Here is a tiny trained network, its code and every weight. The questions are about switching its units off for an input and a target symbol, where a switched-off unit gives its printed mean instead of its output.

import numpy as np


def w(rows, s, z=0):
    codes = np.array(rows[::2]) - 128.0
    scale = np.full(codes.shape[1], s)
    scale[-1] = z or s
    return codes * scale


def norm(h):
    return h / np.sqrt((h * h).mean(-1, keepdims=True) + 1e-5)


def f(y):
    return np.maximum(y, 0)


def softmax(a):
    e = np.exp(a - a.max(-1, keepdims=True))
    return e / e.sum(-1, keepdims=True)


def log_softmax(a):
    a = a - a.max(-1, keepdims=True)
    return a - np.log(np.exp(a).sum(-1, keepdims=True))


def net(x, mask):
    ids = ['ΓΛΠΣΦΨΩβδζμξτ'.index(c) for c in x.split()]
    T = len(ids)
    res = E[ids] + P[:T]
    u = 0
    for l in range(2):
        q, k, v = (norm(res) @ M[l].T for M in (Q, K, V))
        z = softmax(np.where(np.tri(T) > 0, q @ k.T / 2**0.5, -1e9)) @ v
        res = res + np.where(mask[u], z, O[l][:, -1]) @ O[l][:, :-1]
        u += 1
        y = f(norm(res) @ A[l][:, :-1].T + A[l][:, -1])
        res = res + np.where(mask[u : u + 8], y, B[l][:, -1]) @ B[l][:, :-1]
        u += 8
    return log_softmax(norm(res)[-1] @ U[:, :-1].T + U[:, -1])


Q, K, V, O, A, B = {}, {}, {}, {}, {}, {}
E = w([
[192,163,151,130],'Γ',
[165,209,46,64],'Λ',
[130,173,90,138],'Π',
[128,170,84,120],'Σ',
[117,156,255,153],'Φ',
[128,177,91,118],'Ψ',
[132,81,126,79],'Ω',
[153,169,106,74],'β',
[133,178,91,125],'δ',
[130,143,82,196],'ζ',
[201,227,82,82],'μ',
[128,215,25,65],'ξ',
[129,145,85,202],'τ',
],0.0023)
P = w([
[53,254,35,150],'0',
[84,229,60,102],'1',
[110,207,67,92],'2',
[134,188,85,89],'3',
[153,170,98,91],'4',
[163,157,109,94],'5',
[169,150,119,95],'6',
[176,146,126,95],'7',
[182,138,130,99],'8',
[187,134,137,102],'9',
[195,132,142,101],'10',
],0.00084)
Q[0] = w([
[188,200,212,115],'L0H0',
[143,253,99,137],'L0H0',
],0.0051)
K[0] = w([
[152,162,240,129],'L0H0',
[158,254,176,240],'L0H0',
],0.0047)
V[0] = w([
[4,61,229,85],'L0H0',
[153,221,238,183],'L0H0',
],0.0019)
O[0] = w([
[251,160,161,112,3],'L0H0',
[119,17,112,28,171],'L0H0',
],0.0018,0.0025)
A[0] = w([
[30,115,94,200,176],'L0N0',
[76,197,150,158,149],'L0N1',
[3,199,227,119,5],'L0N2',
[157,215,150,159,25],'L0N3',
[159,154,196,78,192],'L0N4',
[123,170,113,189,137],'L0N5',
[174,189,163,190,172],'L0N6',
[60,42,106,112,151],'L0N7',
],0.0031,0.0012)
B[0] = w([
[189,155,164,75,220],'L0N0',
[157,87,68,71,206],'L0N1',
[86,49,62,248,158],'L0N2',
[5,119,82,128,167],'L0N3',
[191,72,118,105,254],'L0N4',
[121,159,138,75,188],'L0N5',
[46,146,80,79,196],'L0N6',
[94,227,71,132,165],'L0N7',
],0.0029,0.0015)
Q[1] = w([
[26,84,209,236],'L1H0',
[3,65,190,222],'L1H0',
],0.0037)
K[1] = w([
[252,199,45,65],'L1H0',
[233,214,33,58],'L1H0',
],0.0043)
V[1] = w([
[166,254,100,82],'L1H0',
[213,230,160,81],'L1H0',
],0.0015)
O[1] = w([
[184,252,63,107,255],'L1H0',
[144,239,30,63,133],'L1H0',
],0.0017,0.00093)
A[1] = w([
[187,107,149,104,114],'L1N0',
[145,163,94,91,167],'L1N1',
[57,253,233,205,3],'L1N2',
[87,81,112,170,107],'L1N3',
[57,129,93,196,82],'L1N4',
[69,127,95,202,89],'L1N5',
[138,177,94,140,88],'L1N6',
[71,129,143,92,119],'L1N7',
],0.0045,0.0052)
B[1] = w([
[86,174,129,147,145],'L1N0',
[126,112,155,161,254],'L1N1',
[2,225,14,242,128],'L1N2',
[164,163,92,92,135],'L1N3',
[93,42,122,181,131],'L1N4',
[50,93,121,199,131],'L1N5',
[122,73,118,72,150],'L1N6',
[118,186,151,133,136],'L1N7',
],0.0055,0.0047)
U = w([
[31,248,2,14,253],'Γ',
[244,46,29,15,187],'Λ',
[247,253,242,220,236],'Π',
[32,113,242,42,16],'Σ',
[65,127,200,249,15],'Φ',
[21,207,241,215,6],'Ψ',
[75,93,192,252,50],'Ω',
[66,37,243,103,55],'β',
[31,118,245,61,3],'δ',
[17,223,223,207,4],'ζ',
[14,15,85,239,179],'μ',
[26,203,199,213,3],'ξ',
[26,220,209,205,3],'τ',
],0.0056,0.0052)

Each question gives the input, a string of symbols that net reads in full, and the target symbol t.
The units are the heads (2 rows each of Q, K, V and O) and the neurons (one row each of A and B). Each row of codes is followed by its name. A weight is (code - 128) times the scale printed after its matrix; where a second scale follows, it is the last column's (O, A, B and U).
mask holds one flag per unit, layer by layer, with each layer's heads first. A switched-off unit (its flag False) gives its mean, the last column of its rows in O or B, instead of its output. The means were averaged over made-up inputs and are rounded, as every weight is.
A unit's drop is (log p(t) with every unit on - log p(t) with that unit switched off) / (log p(t) with every unit on - log p(t) with every unit switched off).
The circuit of an input: a set's keep is (log p(t) with only the set's units on - log p(t) with every unit switched off) / (log p(t) with every unit on - log p(t) with every unit switched off). Starting from the 12 units with the biggest drops (on a tie, the unit counted first), units are removed one at a time, each time the one whose removal leaves the highest keep (on an exact tie, the one counted first), for as long as the keep stays at least 0.8.
circuit, biggest first: the units of the circuit, biggest drop first
top k neurons: the k neurons with the biggest drops, biggest first
top k neurons in layer l: the k neurons of layer l with the biggest drops, biggest first
drop of u: that unit's drop, to one decimal
input β ζ Ω Φ β Ω μ, target Π: top 4 neurons -> (L0N2; L1N6; L0N1; L1N0)
input Ω Γ τ ζ ξ Ω Ω ξ ζ, target Λ: top 2 neurons -> (L0N0; L1N6)
input Γ ζ Φ Γ Ω Ψ μ, target Π: top 3 neurons -> (L1N6; L0N2; L0N1)
input Γ μ β δ β Ω Ω Γ Ω τ δ, target Λ: top 3 neurons in layer 1 -> (L1N0; L1N6; L1N7)
input Λ Ω ζ, target Γ: circuit, biggest first -> (L0N0; L0N5)
input Π Σ Ω β Γ β ζ Γ, target Λ: top 4 neurons in layer 0 -> (L0N4; L0N6; L0N3; L0N0)
input μ δ Γ Γ, target Λ: circuit, biggest first -> (L0H0; L0N4)
input β δ Γ τ, target Γ: top 2 neurons -> (L0N0; L0N4)
input ζ μ Γ, target Γ: circuit, biggest first -> (L0N3)
input Ω Φ δ Λ, target Λ: top 3 neurons in layer 0 -> (L0N2; L0N6; L0N0)
input τ μ Π δ Ω Π Σ ζ Γ, target Γ: top 3 neurons -> (L0N6; L0N3; L0N0)
input δ β Ω Ω Ω ζ, target Γ: top 2 neurons in layer 0 -> (L0N0; L0N6)
input Ω β Φ Γ Λ, target Λ: top 2 neurons in layer 1 -> (L1N1; L1N6)
input Γ μ τ Γ Ω Ω Λ τ Ω, target Π: top 3 neurons in layer 1 -> (L1N6; L1N1; L1N0)
input Ω Ω Γ Γ β Γ β β Ω Ω β, target Π: top neuron in layer 0 -> (L0N6)
input Γ τ Γ Γ δ Λ ζ β Ω Φ, target μ: top 2 neurons in layer 0 -> (L0N2; L0N0)
input β Ω Γ Ω ζ τ μ Ψ Ω Γ ζ, target Λ: top 4 neurons in layer 1 -> (L1N6; L1N0; L1N7; L1N1)
input β Λ β Γ Ω τ, target Γ: drop of L1H0 -> 0.2
input Γ ζ Γ Γ Ω, target Γ: drop of L1H0 -> 0.2
input Γ β τ Ψ Ω Π Ω Γ Γ Ω τ, target Λ: drop of L1N6 -> 0.7
input β Γ Ω, target Γ: drop of L0N1 -> 0.0
input Ω Ω Ω Γ δ τ ζ δ Γ Σ Ω, target Π: top neuron -> (L1N6)
